Moves between points:
s229: x>s595, q>s886, v>s435, a>s345, o>s574
s829: x>s512, q>s764, v>s973, a>s414, o>s781
s807: x>s634, q>s871, v>s759, a>s467, o>s282
s973: x>s829, q>s473, v>s12, a>s394, o>s277
s365: x>s759, q>s236, v>s282, a>s634, o>s825
s601: x>s979, q>s825, v>s498, a>s842, o>s766
s21: x>s842, q>s282, v>s979, a>s10, o>s498
s673: x>s299, q>s12, v>s438, a>s506, o>s871
s506: x>s590, q>s512, v>s271, a>s781, o>s673
s438: x>s673, q>s781, v>s332, a>s271, o>s899
s414: x>s816, q>s574, v>s394, a>s473, o>s829
s453: x>s846, q>s498, v>s345, a>s886, o>s595
s979: x>s21, q>s548, v>s601, a>s352, o>s164
s651: x>s766, q>s842, v>s886, a>s498, o>s846
s299: x>s271, q>s973, v>s673, a>s590, o>s332
s871: x>s332, q>s590, v>s899, a>s673, o>s264
s164: x>s498, q>s10, v>s766, a>s979, o>s886
s816: x>s192, q>s848, v>s414, a>s764, o>s512
s12: x>s973, q>s192, v>s781, a>s512, o>s590
s271: x>s506, q>s829, v>s299, a>s277, o>s438
s435: x>s229, q>s838, v>s848, a>s731, o>s811
s846: x>s838, q>s601, v>s453, a>s651, o>s731
s512: x>s394, q>s812, v>s829, a>s816, o>s12
s838: x>s886, q>s979, v>s846, a>s766, o>s345
s473: x>s764, q>s229, v>s192, a>s811, o>s414
s336: x>s467, q>s438, v>s634, a>s236, o>s759
s574: x>s848, q>s453, v>s811, a>s229, o>s764
s759: x>s807, q>s899, v>s365, a>s336, o>s548
s764: x>s812, q>s595, v>s473, a>s574, o>s816
s345: x>s453, q>s164, v>s731, a>s838, o>s229
s811: x>s574, q>s345, v>s812, a>s435, o>s473
s396: x>s825, q>s634, v>s10, a>s282, o>s842
s277: x>s781, q>s414, v>s590, a>s973, o>s271
s236: x>s899, q>s271, v>s264, a>s332, o>s336
s886: x>s651, q>s21, v>s838, a>s164, o>s453
s467: x>s264, q>s673, v>s336, a>s899, o>s807
s899: x>s871, q>s506, v>s236, a>s438, o>s467
s781: x>s12, q>s816, v>s277, a>s829, o>s506
s825: x>s548, q>s336, v>s396, a>s365, o>s352
s766: x>s164, q>s352, v>s651, a>s601, o>s838
s848: x>s435, q>s846, v>s574, a>s595, o>s812
s394: x>s414, q>s811, v>s512, a>s192, o>s973
s332: x>s438, q>s277, v>s871, a>s299, o>s236
s590: x>s277, q>s394, v>s506, a>s12, o>s299
s842: x>s352, q>s365, v>s21, a>s396, o>s601
s548: x>s282, q>s467, v>s825, a>s759, o>s10
s264: x>s236, q>s299, v>s467, a>s871, o>s634
s812: x>s811, q>s731, v>s764, a>s848, o>s192
s192: x>s473, q>s435, v>s816, a>s812, o>s394
s731: x>s345, q>s766, v>s595, a>s846, o>s435
s282: x>s365, q>s264, v>s548, a>s807, o>s396
s352: x>s10, q>s759, v>s842, a>s825, o>s979
s595: x>s731, q>s651, v>s229, a>s453, o>s848
s498: x>s601, q>s396, v>s164, a>s21, o>s651
s10: x>s396, q>s807, v>s352, a>s548, o>s21
s634: x>s336, q>s332, v>s807, a>s264, o>s365

The rows follow the links: the fewer symbols apart two points are, the more alike their rows tend to be.

Some points and rows for them; each showing differs a little:
s634
[-85,-117,138,-212,-92,-84,-80,-67,86,139,150,166,89,-161,-50,-123,-65,-168,-95,116,15,29,150,-157,41,65,94,75,18,62,164,-14,128,85,-95,-121,-84,-23,175,92,-49,20]
s12
[49,123,8,-96,22,45,60,69,87,-140,-201,-11,-55,-87,-11,-18,110,74,-132,-180,-110,-163,-152,61,143,-169,-79,101,98,-1,138,-24,-25,-106,-211,68,82,157,71,162,-67,-141]
s467
[-38,-95,119,-188,-49,-28,-180,100,-27,235,79,190,156,-19,-42,-84,-16,-231,-43,53,-20,143,146,-187,-52,5,-23,0,-81,53,-19,30,58,170,64,-98,-24,28,101,32,-61,128]
s164
[89,-98,-82,44,7,-39,-7,17,-10,-53,6,28,160,-36,-123,41,30,19,38,72,-146,209,52,188,36,4,-166,-94,-69,-143,-206,-130,-118,-103,345,68,-41,1,-117,-113,66,103]
s277
[123,64,25,-77,73,66,-62,175,-18,-61,-277,-78,-51,82,-26,51,222,30,-92,-268,-8,-116,-149,43,31,-181,-68,48,83,54,-48,47,-38,-98,-109,90,113,156,14,74,-10,-25]
s396
[11,-194,56,-88,34,-125,-167,-41,18,4,-13,-32,31,160,-110,46,38,-64,-18,-217,236,-6,153,-30,46,154,149,5,-60,6,-60,-100,162,-157,177,18,-21,-303,-52,-88,179,-67]
s829
[-120,104,49,-26,3,-64,53,60,16,-91,-99,36,-172,-193,47,-178,9,57,-99,-79,-120,-176,-24,15,141,-107,-180,136,55,-41,202,-3,-84,-22,-126,-110,75,39,75,205,-59,-229]
s825
[53,-221,30,-84,8,-39,-203,41,-10,-4,-55,-27,114,209,-97,81,61,-104,-43,-159,204,14,130,-23,2,61,223,33,-26,-4,-22,-118,124,-179,118,134,-13,-197,-34,-40,112,-79]
s673
[-97,243,15,-117,-7,-65,49,-37,64,62,45,52,-88,-28,89,90,45,66,-47,-196,81,-115,-150,-159,13,68,-119,0,33,56,-82,289,154,163,-91,-134,90,-28,86,-139,-54,189]
s731
[190,-86,-13,193,-13,161,25,-55,-64,-41,-84,-278,-98,95,-94,112,60,52,45,165,-29,55,-20,100,-92,-63,207,-77,20,63,-23,-6,-157,-84,-60,156,-165,198,-92,10,51,96]
s574
[-160,87,-5,281,3,18,106,-86,-67,-13,115,-136,-277,56,173,-51,-158,91,146,109,95,-113,41,-75,-132,124,119,-33,-29,48,113,103,-10,126,-29,-120,-44,-125,-123,-26,6,-66]
s759
[44,-116,71,-209,-72,-32,-25,-94,98,11,81,113,166,-103,-52,-22,24,-131,-102,104,108,-24,52,-82,102,45,256,70,81,36,222,-123,128,-40,-227,82,-65,-34,213,57,15,-48]
s438
[-23,254,-45,-105,-11,-11,117,-83,68,60,78,91,16,-46,97,80,11,35,-19,-126,72,-66,-162,-130,-12,75,-65,-9,41,98,-54,263,153,177,-178,-89,114,34,122,-169,-85,208]
s414
[-140,-40,45,105,73,-10,-83,195,-138,-19,-90,68,-84,17,122,-246,-65,-8,25,-59,-144,5,102,-44,-37,-165,-222,64,-47,-61,63,-63,-134,85,147,-90,99,-7,-69,182,-86,-210]
s352
[-82,-27,-23,-81,-33,-201,37,-148,105,-55,135,26,-19,-7,-17,36,-41,49,-1,-99,190,-57,71,51,70,206,48,8,-13,-77,-15,-42,190,-144,153,-43,32,-346,-15,-159,181,-100]
s10
[-99,-107,13,-91,-10,-165,-90,-63,60,-15,73,-16,5,91,-54,48,-24,-26,-2,-168,227,-81,133,-17,23,189,92,-2,-46,-25,-10,-20,179,-167,163,-13,0,-330,-50,-105,187,-71]

Each walk starts at a row. The symbols on each line, taken left to right, move it on to the next point.
Each answer is a row, close to the row of the point it stands for.
new walk
[122,-233,19,-121,21,-4,-177,6,7,-28,-46,-25,185,172,-82,90,111,-137,-49,-92,209,53,84,-10,39,7,253,26,-11,15,16,-182,124,-182,-37,218,-40,-110,40,-9,78,-93]
a q o v: [-79,-121,124,-206,-108,-64,-150,4,21,227,138,195,95,-95,-75,-119,-47,-223,-51,56,17,86,132,-203,13,32,-4,22,-67,65,70,11,104,166,5,-156,-60,-20,141,62,-30,67]
x v q a: [-42,161,68,-97,25,-42,-88,82,-10,125,-138,-70,-199,103,13,77,120,3,-67,-357,74,-103,-51,-112,-64,-6,-155,13,-4,98,-156,276,95,45,6,-156,118,-12,-4,-39,23,117]
new walk
[-166,37,91,10,5,-57,-38,84,-3,-43,-85,81,-196,-150,71,-224,-32,33,-71,-107,-158,-94,48,-1,59,-106,-211,112,-13,-47,159,11,-98,16,-31,-191,84,11,0,234,-47,-223]
a x o: [-192,-13,34,23,37,-44,-72,137,-74,27,-118,77,-190,-61,75,-268,-69,-9,-20,-82,-168,-26,88,-39,44,-142,-224,64,-18,-90,94,-50,-105,52,78,-155,65,5,-34,227,-100,-227]
v o o: [88,22,52,-54,81,28,-108,150,-48,-8,-287,-86,-100,170,-29,83,211,-6,-134,-339,47,-98,-121,-13,6,-157,-114,41,45,62,-145,141,-29,-45,-53,43,88,114,-6,6,-5,66]
new walk
[96,-180,39,-145,12,30,-97,-10,31,-23,-14,7,243,121,-79,68,64,-136,-68,27,151,2,34,4,40,-16,286,60,36,50,75,-183,109,-158,-133,220,-34,-58,88,53,51,-61]
v o v v: [-71,57,-83,-49,-15,-176,129,-199,133,-114,157,65,45,-57,-2,59,-60,113,38,-72,128,-69,42,111,146,240,-8,-24,16,-115,-33,-45,142,-156,98,-9,8,-269,-1,-179,149,-68]
a o v: [6,119,-117,-29,-1,-125,135,-200,138,-173,163,73,164,-83,0,54,-59,152,32,4,74,-55,-38,157,96,192,-38,-27,-1,-103,-73,-62,83,-132,91,52,53,-239,15,-203,104,-64]
new walk
[-87,-61,-25,161,109,10,-95,191,-158,-39,-82,78,18,101,132,-195,-92,-21,59,30,-106,48,64,3,-101,-194,-171,4,-63,-79,14,-118,-167,115,122,34,150,19,-121,175,-162,-220]
q q q x: [60,101,-188,-13,-3,-26,173,-131,101,-189,169,58,234,-93,-1,97,-37,158,77,96,38,28,-68,194,135,131,-35,-58,7,-130,-69,-104,57,-135,130,138,41,-158,-27,-198,64,-32]
q o q: [-43,-87,96,-243,-98,-30,-37,-105,118,98,131,140,133,-114,-36,-67,-30,-139,-67,148,60,-1,85,-124,102,64,167,76,58,50,200,-59,131,12,-197,-56,-106,-14,174,75,-16,-18]
new walk
[-61,1,-102,241,124,86,-1,180,-179,-87,-49,73,69,131,149,-146,-82,16,116,63,-68,55,23,16,-137,-167,-91,15,-67,-52,13,-142,-153,109,51,132,142,-4,-131,97,-166,-194]
o a x: [-14,67,-153,217,133,90,63,117,-152,-129,-24,22,71,118,213,-87,-118,106,144,94,-19,18,-62,25,-121,-131,-29,28,-62,-63,38,-120,-137,119,-22,156,129,3,-109,61,-175,-160]
q o v: [-144,112,-61,255,4,23,159,-104,-31,-76,139,-83,-194,40,219,-49,-143,128,184,156,79,-112,-3,-39,-133,79,98,-17,-10,31,102,68,21,147,-69,-56,22,-84,-107,-26,-60,-95]
new walk
[112,-20,-133,50,8,-11,37,-14,11,-120,45,51,234,-25,-78,91,18,66,62,103,-99,186,1,222,49,12,-107,-101,-49,-152,-207,-142,-108,-113,276,132,-17,-8,-87,-155,60,35]
a q q q: [-60,185,40,-70,12,-80,-9,2,32,110,-45,3,-183,19,28,56,92,7,-68,-298,90,-114,-77,-119,-28,46,-130,-5,45,76,-122,278,107,108,-37,-185,148,-64,27,-112,-44,160]
q v v: [108,84,-6,-54,56,80,9,145,17,-141,-244,-33,-45,14,-25,11,190,54,-136,-181,-35,-126,-156,70,99,-196,-47,74,120,26,42,26,-59,-99,-224,113,113,163,43,132,-54,-59]
new walk
[61,42,77,-75,27,4,-106,151,-46,58,-215,-48,-171,145,-26,88,168,-6,-128,-396,84,-82,-63,-76,-19,-73,-122,12,-3,67,-144,172,32,-10,11,-71,86,64,-15,12,10,82]
q q: [-118,128,-143,262,61,53,202,-38,-61,-110,97,-58,-83,27,229,-45,-177,137,191,178,44,-86,-74,12,-148,10,76,21,5,-23,126,-7,-9,149,-122,21,75,-47,-66,-20,-138,-145]
v o a: [-62,129,-129,251,106,101,136,15,-101,-149,69,-23,11,71,234,-56,-136,85,128,183,4,-25,-62,1,-101,-63,64,14,-12,-15,102,-49,-82,133,-118,110,106,-13,-66,0,-164,-153]
new walk
[93,36,-154,32,18,-19,125,-63,71,-163,61,61,294,-48,-35,109,26,117,91,64,-24,118,-66,208,79,85,-85,-75,-16,-154,-154,-140,-6,-135,181,170,43,-73,-47,-214,27,0]
q a: [92,-119,36,-171,-55,-15,-42,-54,83,-22,13,50,215,-14,-48,41,43,-143,-93,75,136,-26,16,-34,113,17,310,66,46,44,174,-154,126,-131,-221,195,-71,-18,142,50,34,-77]
x q x o: [-5,-86,38,-166,13,7,-193,139,-46,198,79,197,238,28,-29,-39,-4,-229,-44,72,-26,150,67,-190,-93,-33,-28,1,-73,50,-69,2,28,208,82,-8,4,80,77,-7,-109,170]
